Below is a small trained network, with its code and all its weights. Each question gives an input and a class and asks what happens when units are switched off, that is, made to give their printed mean instead of their output.

import numpy as np


def w(rows, s, z=0):
    codes = np.array(rows[::2]) - 128.0
    scale = np.full(codes.shape[1], s)
    scale[-1] = z or s
    return codes * scale


def f(y):
    return y / 2 * (1 + np.tanh(0.7978845608 * (y + 0.044715 * y**3)))


def log_softmax(a):
    a = a - a.max(-1, keepdims=True)
    return a - np.log(np.exp(a).sum(-1, keepdims=True))


def net(x, mask):
    res = np.array(x, float).reshape(1, 8) / 4 @ E
    y = f(res @ A[0][:, :-1].T + A[0][:, -1])
    res = res + np.where(mask, y, B[0][:, -1]) @ B[0][:, :-1]
    return log_softmax(res[-1] @ U[:, :-1].T + U[:, -1])


A, B = {}, {}
E = w([
[163,45,41,113,209],'x0',
[122,128,133,127,135],'x1',
[41,147,34,102,110],'x2',
[177,233,83,215,167],'x3',
[107,128,134,125,147],'x4',
[128,127,129,127,129],'x5',
[95,65,122,253,91],'x6',
[141,130,122,130,113],'x7',
],0.0071)
A[0] = w([
[210,117,220,179,210,94],'neuron 0',
[108,73,142,219,117,40],'neuron 1',
[175,106,189,124,151,10],'neuron 2',
[105,179,171,130,75,67],'neuron 3',
[196,61,104,126,209,98],'neuron 4',
[181,140,213,169,183,167],'neuron 5',
[97,76,148,59,96,85],'neuron 6',
[53,147,55,119,102,58],'neuron 7',
[167,202,114,41,147,101],'neuron 8',
[178,71,58,113,168,43],'neuron 9',
[158,88,65,151,189,111],'neuron 10',
[108,88,129,201,108,68],'neuron 11',
[28,101,106,245,112,128],'neuron 12',
[113,167,120,146,137,1],'neuron 13',
[107,209,174,143,81,134],'neuron 14',
[112,175,190,149,77,46],'neuron 15',
[140,246,76,182,203,74],'neuron 16',
[30,203,2,135,148,158],'neuron 17',
[122,179,144,42,165,87],'neuron 18',
[105,51,133,80,74,30],'neuron 19',
[61,152,39,118,95,44],'neuron 20',
[153,193,89,192,152,64],'neuron 21',
],0.0093,0.0054)
B[0] = w([
[160,175,172,83,57,203],'neuron 0',
[207,176,130,122,199,161],'neuron 1',
[159,198,190,128,149,132],'neuron 2',
[55,177,106,140,177,161],'neuron 3',
[71,184,115,138,118,201],'neuron 4',
[138,120,128,91,52,205],'neuron 5',
[126,44,183,153,142,179],'neuron 6',
[159,201,213,136,103,165],'neuron 7',
[203,131,58,126,188,197],'neuron 8',
[52,202,110,188,174,172],'neuron 9',
[63,140,83,166,124,188],'neuron 10',
[180,162,120,112,196,154],'neuron 11',
[185,112,36,114,156,221],'neuron 12',
[143,187,210,172,203,114],'neuron 13',
[46,126,60,161,128,202],'neuron 14',
[72,180,105,166,139,161],'neuron 15',
[109,2,203,153,168,213],'neuron 16',
[146,150,137,84,26,254],'neuron 17',
[203,136,62,168,164,180],'neuron 18',
[121,63,214,143,186,161],'neuron 19',
[163,212,213,112,123,167],'neuron 20',
[121,36,205,116,199,172],'neuron 21',
],0.021,0.0068)
U = w([
[255,156,27,108,190,93],'0',
[130,60,176,135,159,112],'1',
[52,210,69,167,128,98],'2',
[160,116,58,92,81,249],'3',
[183,200,153,76,57,78],'4',
],0.0066,0.012)

Each question gives the input, the list of numbers given to net, and the class t.
The units are the neurons (one row each of A and B). Each row of codes is followed by its name. A weight is (code - 128) times the scale printed after its matrix; where a second scale follows, it is the last column's (A, B and U).
mask holds one flag per neuron, in row order. A switched-off neuron (its flag False) gives its mean, the last column of its row in B, instead of its output. The means were averaged over made-up inputs and are rounded, as every weight is.
A unit's drop is (log p(t) with every unit on - log p(t) with that unit switched off) / (log p(t) with every unit on - log p(t) with every unit switched off).
The circuit of an input: a set's keep is (log p(t) with only the set's units on - log p(t) with every unit switched off) / (log p(t) with every unit on - log p(t) with every unit switched off). Starting from the 12 units with the biggest drops (on a tie, the unit counted first), units are removed one at a time, each time the one whose removal leaves the highest keep (on an exact tie, the one counted first), for as long as the keep stays at least 0.8.
circuit, biggest first: the units of the circuit, biggest drop first
most important unit: the unit with the biggest drop
top k neurons: the k neurons with the biggest drops, biggest first
drop of u: that unit's drop, to one decimal
input [6,-6,0,-1,2,-5,7,-8], class 0: most important unit : neuron 12
input [-6,-2,-1,5,3,-1,7,5], class 0: top 3 neurons : (neuron 12; neuron 1; neuron 11)
input [5,-6,-3,-3,2,4,-8,-3], class 0: top 2 neurons : (neuron 8; neuron 18)
input [1,1,-8,6,3,5,2,6], class 4: top 2 neurons : (neuron 0; neuron 5)
input [-2,-6,7,4,1,-1,1,8], class 4: circuit, biggest first : (neuron 17; neuron 20)
input [-6,4,-5,0,-3,4,2,-8], class 2: top 2 neurons : (neuron 14; neuron 15)
input [4,-6,2,-5,8,0,-3,-3], class 1: circuit, biggest first : (neuron 6; neuron 19)
input [4,-4,-6,-4,1,1,6,4], class 0: top 3 neurons : (neuron 1; neuron 17; neuron 11)
input [8,-5,7,8,-7,8,2,-2], class 1: top 3 neurons : (neuron 16; neuron 21; neuron 14)
input [6,5,-1,5,7,-5,-1,-6], class 2: top 4 neurons : (neuron 4; neuron 10; neuron 9; neuron 6)
input [0,7,5,2,-6,3,-3,-5], class 4: circuit, biggest first : (neuron 17; neuron 12)
input [3,-7,7,-5,0,-5,6,-5], class 4: circuit, biggest first : (neuron 7; neuron 20)
input [3,7,-4,0,-3,3,-1,-1], class 4: circuit, biggest first : (neuron 12; neuron 0)
input [8,2,6,-8,3,5,1,-1], class 1: circuit, biggest first : (neuron 19)
input [-4,3,-1,8,-2,-2,2,-7], class 1: top 2 neurons : (neuron 16; neuron 21)
input [6,-4,0,-3,-3,-5,8,2], class 0: top 2 neurons : (neuron 12; neuron 1)
input [-5,4,-6,3,-7,1,8,-2], class 0: top 2 neurons : (neuron 1; neuron 12)
input [5,-4,-7,-3,-1,2,-1,5], class 4: top 2 neurons : (neuron 0; neuron 14)
input [-2,7,-7,6,3,4,1,-3], class 4: top 4 neurons : (neuron 0; neuron 5; neuron 6; neuron 19)
input [-1,0,-5,-3,-5,-2,2,0], class 4: top 2 neurons : (neuron 12; neuron 16)
input [-4,-1,-3,8,7,4,-4,-2], class 1: circuit, biggest first : (neuron 16)
input [0,3,0,5,1,-5,6,-7], class 0: top 2 neurons : (neuron 12; neuron 1)
input [5,6,2,2,-1,-3,-1,5], class 2: drop of neuron 12 : 0.2
input [5,-7,-2,-1,8,1,8,3], class 0: drop of neuron 14 : 0.0
input [1,5,4,5,6,4,3,8], class 1: drop of neuron 0 : 0.2
input [-2,1,-4,8,-1,-8,-3,-3], class 1: drop of neuron 16 : 0.4
input [-7,5,-4,8,-7,-8,7,-6], class 1: circuit, biggest first : (neuron 21)
